Here is a tiny trained network, its code and every weight. The questions are about switching its units off for an input and a class, where a switched-off unit gives its printed mean instead of its output.

import numpy as np


def w(rows, s, z=0):
    codes = np.array(rows[::2]) - 128.0
    scale = np.full(codes.shape[1], s)
    scale[-1] = z or s
    return codes * scale


def norm(h):
    return h / np.sqrt((h * h).mean(-1, keepdims=True) + 1e-5)


def f(y):
    return y / 2 * (1 + np.tanh(0.7978845608 * (y + 0.044715 * y**3)))


def log_softmax(a):
    a = a - a.max(-1, keepdims=True)
    return a - np.log(np.exp(a).sum(-1, keepdims=True))


def net(x, mask):
    res = np.array(x, float).reshape(1, 5) / 4 @ E
    u = 0
    for l in range(2):
        y = f(norm(res) @ A[l][:, :-1].T + A[l][:, -1])
        res = res + np.where(mask[u : u + 10], y, B[l][:, -1]) @ B[l][:, :-1]
        u += 10
    return log_softmax(norm(res)[-1] @ U[:, :-1].T + U[:, -1])


A, B = {}, {}
E = w([
[82,110,161,57,140,47],'x0',
[127,130,131,132,128,128],'x1',
[119,162,165,18,170,243],'x2',
[16,92,3,135,243,138],'x3',
[109,123,25,67,24,148],'x4',
],0.0033)
A[0] = w([
[113,83,91,91,67,148,26],'L0N1',
[194,177,71,228,136,222,56],'L0N2',
[133,111,91,194,106,50,19],'L0N3',
[92,116,169,55,133,178,54],'L0N4',
[158,122,76,178,130,41,4],'L0N5',
[75,86,34,152,216,135,65],'L0N6',
[60,120,163,24,142,3,21],'L0N7',
[152,115,208,217,226,137,43],'L0N8',
[156,56,79,80,54,150,62],'L0N9',
[162,162,79,234,110,227,52],'L0N10',
],0.0057,0.0028)
B[0] = w([
[104,167,149,141,151,103,122],'L0N1',
[63,19,219,11,120,48,198],'L0N2',
[103,107,167,167,96,244,156],'L0N3',
[118,101,156,201,87,170,144],'L0N4',
[85,105,151,161,98,195,144],'L0N5',
[244,140,141,121,134,124,254],'L0N6',
[82,1,186,57,103,82,170],'L0N7',
[72,224,147,145,132,80,195],'L0N8',
[113,200,146,149,160,102,149],'L0N9',
[67,38,161,18,117,15,190],'L0N10',
],0.0061,0.003)
A[1] = w([
[254,141,185,116,76,109,117],'L1N1',
[87,105,54,127,203,150,74],'L1N2',
[124,134,155,72,154,225,29],'L1N3',
[104,182,149,137,98,87,206],'L1N4',
[131,131,101,96,100,178,59],'L1N5',
[116,168,160,49,171,207,70],'L1N6',
[105,82,115,233,87,114,2],'L1N7',
[100,145,31,72,39,123,112],'L1N8',
[116,110,55,138,204,121,77],'L1N9',
[100,70,81,132,202,110,105],'L1N10',
],0.007,0.0024)
B[1] = w([
[177,123,30,78,141,136,255],'L1N1',
[203,147,126,90,83,123,178],'L1N2',
[85,71,105,202,83,91,163],'L1N3',
[113,157,61,117,176,185,201],'L1N4',
[136,104,173,178,144,44,126],'L1N5',
[82,73,81,229,83,150,199],'L1N6',
[67,61,97,148,83,204,155],'L1N7',
[95,191,254,180,247,104,201],'L1N8',
[192,182,96,80,68,154,174],'L1N9',
[158,148,127,88,75,141,199],'L1N10',
],0.0064,0.0031)
U = w([
[219,158,58,57,102,144,230],'0',
[88,44,189,44,112,83,72],'1',
[70,82,103,212,75,180,189],'2',
[95,246,172,151,202,115,9],'3',
],0.013,0.0013)

Each question gives the input, the list of numbers given to net, and the class t.
The units are the neurons (one row each of A and B). Each row of codes is followed by its name. A weight is (code - 128) times the scale printed after its matrix; where a second scale follows, it is the last column's (A, B and U).
mask holds one flag per neuron, layer by layer. A switched-off neuron (its flag False) gives its mean, the last column of its row in B, instead of its output. The means were averaged over made-up inputs and are rounded, as every weight is.
A unit's drop is (log p(t) with every unit on - log p(t) with that unit switched off) / (log p(t) with every unit on - log p(t) with every unit switched off).
The circuit of an input: a set's keep is (log p(t) with only the set's units on - log p(t) with every unit switched off) / (log p(t) with every unit on - log p(t) with every unit switched off). Starting from the 12 units with the biggest drops (on a tie, the unit counted first), units are removed one at a time, each time the one whose removal leaves the highest keep (on an exact tie, the one counted first), for as long as the keep stays at least 0.8.
units of the circuit, in order: the units of the circuit, biggest drop first
unit that matters most: the unit with the biggest drop
top k neurons: the k neurons with the biggest drops, biggest first
top k neurons in layer l: the k neurons of layer l with the biggest drops, biggest first
drop when u is switched off: that unit's drop, to one decimal
input [0,-8,8,6,4], class 2: units of the circuit, in order	(L1N6)
input [-6,5,0,0,7], class 3: top 3 neurons	(L1N8; L0N9; L0N7)
input [4,6,-8,5,-8], class 2: top 4 neurons in layer 0	(L0N3; L0N5; L0N9; L0N2)
input [-1,-5,2,6,-6], class 0: units of the circuit, in order	(L1N9; L1N2)
input [-3,1,-5,-5,7], class 3: top 2 neurons	(L1N8; L0N6)
input [-8,0,8,-4,4], class 1: units of the circuit, in order	(L0N2; L0N10)
input [-7,5,0,2,-6], class 1: top 2 neurons	(L0N2; L0N10)
input [-5,-3,1,-1,6], class 3: top 2 neurons	(L1N8; L0N9)
input [-1,4,4,-3,-3], class 2: units of the circuit, in order	(L1N6; L1N3)
input [3,-5,4,3,-2], class 2: top 3 neurons	(L0N10; L0N2; L1N6)
input [-4,-6,-1,-4,7], class 3: top 2 neurons	(L1N8; L0N6)
input [-1,-6,7,7,8], class 3: top 2 neurons	(L1N8; L1N1)
input [-8,2,0,7,-4], class 1: top 2 neurons in layer 1	(L1N1; L1N4)
input [4,-6,-2,-4,0], class 0: units of the circuit, in order	(L1N1)
input [5,-4,-6,-6,7], class 3: top 2 neurons	(L1N8; L0N6)
input [6,-6,-8,-2,-4], class 2: top 2 neurons	(L0N2; L0N10)
input [-8,-2,3,5,5], class 1: top 2 neurons	(L0N2; L0N10)
input [-6,8,8,-2,7], class 2: top 2 neurons	(L1N6; L1N3)
input [-6,1,-5,-2,7], class 3: drop when L0N6 is switched off	0.1
input [4,6,6,2,-6], class 2: drop when L1N6 is switched off	0.5
input [-3,-4,0,-4,8], class 3: drop when L1N3 is switched off	0.0
input [-1,-6,-4,5,-4], class 0: unit that matters most	L1N8
